Here is a tiny trained network, its code and every weight. The questions are about switching its units off for an input and a class, where a switched-off unit gives its printed mean instead of its output.

import numpy as np


def w(rows, s, z=0):
    codes = np.array(rows[::2]) - 128.0
    scale = np.full(codes.shape[1], s)
    scale[-1] = z or s
    return codes * scale


def f(y):
    return np.maximum(y, 0)


def log_softmax(a):
    a = a - a.max(-1, keepdims=True)
    return a - np.log(np.exp(a).sum(-1, keepdims=True))


def net(x, mask):
    res = np.array(x, float).reshape(1, 6) / 4 @ E
    y = f(res @ A[0][:, :-1].T + A[0][:, -1])
    res = res + np.where(mask, y, B[0][:, -1]) @ B[0][:, :-1]
    return log_softmax(res[-1] @ U[:, :-1].T + U[:, -1])


A, B = {}, {}
E = w([
[165,106,141,117,139,131,182,147,136],'x0',
[168,121,113,170,125,147,92,102,114],'x1',
[158,154,232,177,150,158,77,246,214],'x2',
[190,162,197,92,68,64,64,98,78],'x3',
[154,79,86,167,133,28,111,209,157],'x4',
[142,119,115,152,131,139,79,100,119],'x5',
],0.012)
A[0] = w([
[125,124,86,125,175,87,105,160,144,129],'neuron 0',
[133,140,175,129,104,136,122,131,108,115],'neuron 1',
[98,94,59,135,140,152,160,115,118,89],'neuron 2',
[157,149,168,115,121,118,102,146,121,118],'neuron 3',
[116,131,193,166,153,184,96,184,182,4],'neuron 4',
[107,136,102,156,175,168,138,156,149,56],'neuron 5',
[142,119,63,161,139,65,105,198,158,92],'neuron 6',
[87,116,97,165,166,187,138,156,173,5],'neuron 7',
[117,168,154,95,143,255,125,111,144,113],'neuron 8',
],0.015,0.0026)
B[0] = w([
[129,133,136,138,185,128,195,112,130,190],'neuron 0',
[161,109,146,156,156,70,148,130,122,167],'neuron 1',
[169,107,108,99,60,131,94,125,135,229],'neuron 2',
[168,146,65,73,170,129,52,143,106,180],'neuron 3',
[109,89,30,90,9,138,165,57,118,249],'neuron 4',
[138,180,130,66,134,63,102,178,142,206],'neuron 5',
[68,138,201,193,197,197,151,120,125,237],'neuron 6',
[192,160,170,95,110,88,43,143,98,233],'neuron 7',
[85,113,177,211,229,145,175,168,152,241],'neuron 8',
],0.011,0.016)
U = w([
[70,114,182,172,218,171,171,140,167,4],'0',
[83,92,2,73,54,132,166,92,141,137],'1',
[210,181,203,41,132,38,32,186,153,205],'2',
],0.0098,0.00026)

Each question gives the input, the list of numbers given to net, and the class t.
The units are the neurons (one row each of A and B). Each row of codes is followed by its name. A weight is (code - 128) times the scale printed after its matrix; where a second scale follows, it is the last column's (A, B and U).
mask holds one flag per neuron, in row order. A switched-off neuron (its flag False) gives its mean, the last column of its row in B, instead of its output. The means were averaged over made-up inputs and are rounded, as every weight is.
A unit's drop is (log p(t) with every unit on - log p(t) with that unit switched off) / (log p(t) with every unit on - log p(t) with every unit switched off).
The circuit of an input: a set's keep is (log p(t) with only the set's units on - log p(t) with every unit switched off) / (log p(t) with every unit on - log p(t) with every unit switched off). Starting from all 9 units, units are removed one at a time, each time the one whose removal leaves the highest keep (on an exact tie, the one counted first), for as long as the keep stays at least 0.8.
units of the circuit, in order: the units of the circuit, biggest drop first
top k neurons: the k neurons with the biggest drops, biggest first
drop when u is switched off: that unit's drop, to one decimal
input [6,4,8,4,7,-2], class 1: units of the circuit, in order : neuron 4
input [-4,-2,-4,4,3,-4], class 1: top 4 neurons : neuron 7; neuron 8; neuron 5; neuron 6
input [2,2,0,-2,0,-6], class 2: top 3 neurons : neuron 4; neuron 6; neuron 8
input [1,-7,-6,-7,2,6], class 2: units of the circuit, in order : neuron 4; neuron 7
input [8,5,1,1,1,6], class 0: top 3 neurons : neuron 7; neuron 4; neuron 5
input [-8,7,3,-4,-2,6], class 2: top 3 neurons : neuron 7; neuron 6; neuron 5
input [6,-6,0,-8,5,8], class 2: top 2 neurons : neuron 7; neuron 5
input [1,-8,-3,5,-5,-3], class 0: units of the circuit, in order : neuron 7; neuron 4
input [-8,0,-6,-8,-4,4], class 2: top 2 neurons : neuron 4; neuron 7
input [5,-1,-8,-5,-8,-2], class 0: top 2 neurons : neuron 8; neuron 4
input [-1,0,4,-5,2,1], class 2: top 2 neurons : neuron 7; neuron 5
input [2,3,4,4,-6,2], class 0: top 2 neurons : neuron 8; neuron 7
input [-1,-7,4,2,-3,6], class 1: top 3 neurons : neuron 4; neuron 6; neuron 7
input [8,-3,8,1,8,1], class 0: units of the circuit, in order : neuron 6
input [-2,-7,7,5,-7,4], class 0: top 3 neurons : neuron 8; neuron 2; neuron 1
input [8,1,8,4,0,-6], class 1: drop when neuron 4 is switched off : 0.8
input [-3,-6,8,3,0,1], class 1: drop when neuron 4 is switched off : 0.7
input [6,-6,2,-6,-5,-2], class 2: drop when neuron 3 is switched off : 0.0
